Here is a tiny trained network, its code and every weight. The questions are about switching its units off for an input and a class, where a switched-off unit gives its printed mean instead of its output.

import numpy as np


def w(rows, s, z=0):
    codes = np.array(rows[::2]) - 128.0
    scale = np.full(codes.shape[1], s)
    scale[-1] = z or s
    return codes * scale


def norm(h):
    return h / np.sqrt((h * h).mean(-1, keepdims=True) + 1e-5)


def f(y):
    return y / 2 * (1 + np.tanh(0.7978845608 * (y + 0.044715 * y**3)))


def log_softmax(a):
    a = a - a.max(-1, keepdims=True)
    return a - np.log(np.exp(a).sum(-1, keepdims=True))


def net(x, mask):
    res = np.array(x, float).reshape(1, 3) / 4 @ E
    u = 0
    for l in range(2):
        y = f(norm(res) @ A[l][:, :-1].T + A[l][:, -1])
        res = res + np.where(mask[u : u + 16], y, B[l][:, -1]) @ B[l][:, :-1]
        u += 16
    return log_softmax(norm(res)[-1] @ U[:, :-1].T + U[:, -1])


A, B = {}, {}
E = w([
[50,158,140,87,130,150,131,248],'x0',
[138,144,120,172,23,167,74,103],'x1',
[129,70,166,188,138,35,65,188],'x2',
],0.011)
A[0] = w([
[129,154,122,92,123,207,157,76,253],'L0N1',
[115,104,125,116,118,140,115,129,98],'L0N2',
[126,106,117,139,96,102,121,129,88],'L0N3',
[100,133,131,139,2,168,82,154,26],'L0N4',
[107,148,119,152,42,157,100,160,23],'L0N5',
[130,128,122,148,119,89,98,107,121],'L0N6',
[120,137,112,124,132,117,123,185,72],'L0N7',
[95,117,105,121,142,108,104,114,92],'L0N8',
[105,143,94,105,114,155,148,151,62],'L0N9',
[129,150,133,144,159,113,129,146,100],'L0N10',
[112,139,122,124,137,114,131,136,110],'L0N11',
[112,95,152,107,131,113,123,132,60],'L0N12',
[119,155,131,81,159,204,169,132,179],'L0N13',
[134,136,112,100,142,158,175,70,83],'L0N14',
[172,120,128,171,17,129,89,50,73],'L0N15',
[183,111,126,143,181,81,139,24,176],'L0N16',
],0.02,0.0062)
B[0] = w([
[85,128,13,79,151,188,121,197,247],'L0N1',
[128,115,126,140,149,91,148,122,126],'L0N2',
[127,162,162,158,146,139,114,88,146],'L0N3',
[234,158,110,111,162,159,137,190,211],'L0N4',
[198,158,128,124,206,132,143,158,182],'L0N5',
[150,154,172,170,100,128,170,64,165],'L0N6',
[72,135,105,181,72,129,138,159,159],'L0N7',
[123,140,129,129,110,137,116,143,128],'L0N8',
[136,119,155,97,172,105,167,79,164],'L0N9',
[89,169,123,134,79,158,130,155,140],'L0N10',
[99,143,135,135,109,140,143,134,134],'L0N11',
[113,135,120,126,93,143,117,170,135],'L0N12',
[109,110,151,61,188,133,147,54,227],'L0N13',
[121,98,101,82,149,126,130,144,191],'L0N14',
[5,59,125,118,50,89,113,66,253],'L0N15',
[234,179,126,112,179,162,146,206,238],'L0N16',
],0.026,0.017)
A[1] = w([
[146,98,193,181,85,68,53,54,31],'L1N1',
[80,119,119,150,104,88,127,134,36],'L1N2',
[81,113,140,147,103,110,136,149,30],'L1N3',
[31,101,136,170,86,96,174,152,152],'L1N4',
[193,95,81,142,91,130,133,163,204],'L1N5',
[103,118,161,117,140,118,152,64,90],'L1N6',
[126,99,168,93,137,91,111,26,89],'L1N7',
[81,87,52,89,164,137,108,82,135],'L1N8',
[97,71,159,110,130,106,195,29,117],'L1N9',
[134,144,145,166,173,114,131,147,119],'L1N10',
[110,141,147,136,143,128,109,144,43],'L1N11',
[41,44,118,98,110,93,121,98,20],'L1N12',
[45,125,129,161,107,83,144,173,27],'L1N13',
[162,121,139,181,131,131,125,137,136],'L1N14',
[251,178,212,219,112,83,111,167,1],'L1N15',
[102,96,153,138,181,74,138,26,114],'L1N16',
],0.021,0.0023)
B[1] = w([
[115,195,180,125,223,112,145,118,182],'L1N1',
[152,132,104,128,154,141,134,149,155],'L1N2',
[143,143,84,114,157,143,132,128,153],'L1N3',
[180,78,112,105,155,117,179,156,195],'L1N4',
[74,118,118,110,167,139,137,79,178],'L1N5',
[94,129,132,95,127,121,116,115,160],'L1N6',
[85,133,156,51,143,146,159,108,173],'L1N7',
[197,144,221,250,68,63,129,138,248],'L1N8',
[64,163,118,119,149,89,45,161,195],'L1N9',
[85,87,144,120,88,118,157,152,147],'L1N10',
[137,155,83,110,131,160,135,77,127],'L1N11',
[109,136,124,148,82,169,103,75,211],'L1N12',
[179,131,112,119,166,158,136,141,169],'L1N13',
[157,121,161,172,121,144,68,117,152],'L1N14',
[64,74,98,175,2,108,98,87,222],'L1N15',
[104,156,178,80,136,135,121,111,170],'L1N16',
],0.033,0.018)
U = w([
[186,129,126,98,207,147,227,208,111],'0',
[74,96,124,197,4,140,132,98,229],'1',
[10,186,244,92,173,87,148,73,2],'2',
],0.014,0.00068)

Each question gives the input, the list of numbers given to net, and the class t.
The units are the neurons (one row each of A and B). Each row of codes is followed by its name. A weight is (code - 128) times the scale printed after its matrix; where a second scale follows, it is the last column's (A, B and U).
mask holds one flag per neuron, layer by layer. A switched-off neuron (its flag False) gives its mean, the last column of its row in B, instead of its output. The means were averaged over made-up inputs and are rounded, as every weight is.
A unit's drop is (log p(t) with every unit on - log p(t) with that unit switched off) / (log p(t) with every unit on - log p(t) with every unit switched off).
most important unit: the unit with the biggest drop
k most important neurons: the k neurons with the biggest drops, biggest first
k most important neurons of layer l: the k neurons of layer l with the biggest drops, biggest first
drop of u: that unit's drop, to one decimal
input [-7,-2,-6], class 0: most important unit : L0N16
input [8,1,1], class 1: 2 most important neurons of layer 1 : (L1N1, L1N4)
input [-5,-6,2], class 1: 2 most important neurons : (L1N15, L0N1)
input [-6,1,-2], class 1: 2 most important neurons of layer 0 : (L0N15, L0N4)
input [-1,-6,1], class 1: 2 most important neurons : (L0N1, L0N15)
input [-5,-7,1], class 1: 2 most important neurons : (L1N15, L0N1)
input [-6,-7,1], class 1: 3 most important neurons : (L1N15, L0N1, L0N13)
input [7,1,4], class 1: 2 most important neurons : (L0N15, L0N1)
input [6,1,-1], class 0: 2 most important neurons : (L0N15, L0N4)
input [-1,-2,-8], class 0: 2 most important neurons : (L0N15, L0N1)
input [-7,3,2], class 2: 2 most important neurons : (L0N15, L0N1)
input [-6,3,2], class 2: drop of L0N15 : 5.4
input [-1,-4,-6], class 0: drop of L0N15 : 0.6
input [-7,7,3], class 2: drop of L1N11 : 0.0
input [-8,-5,8], class 1: most important unit : L1N15
input [-5,-4,5], class 1: drop of L1N15 : 1.0
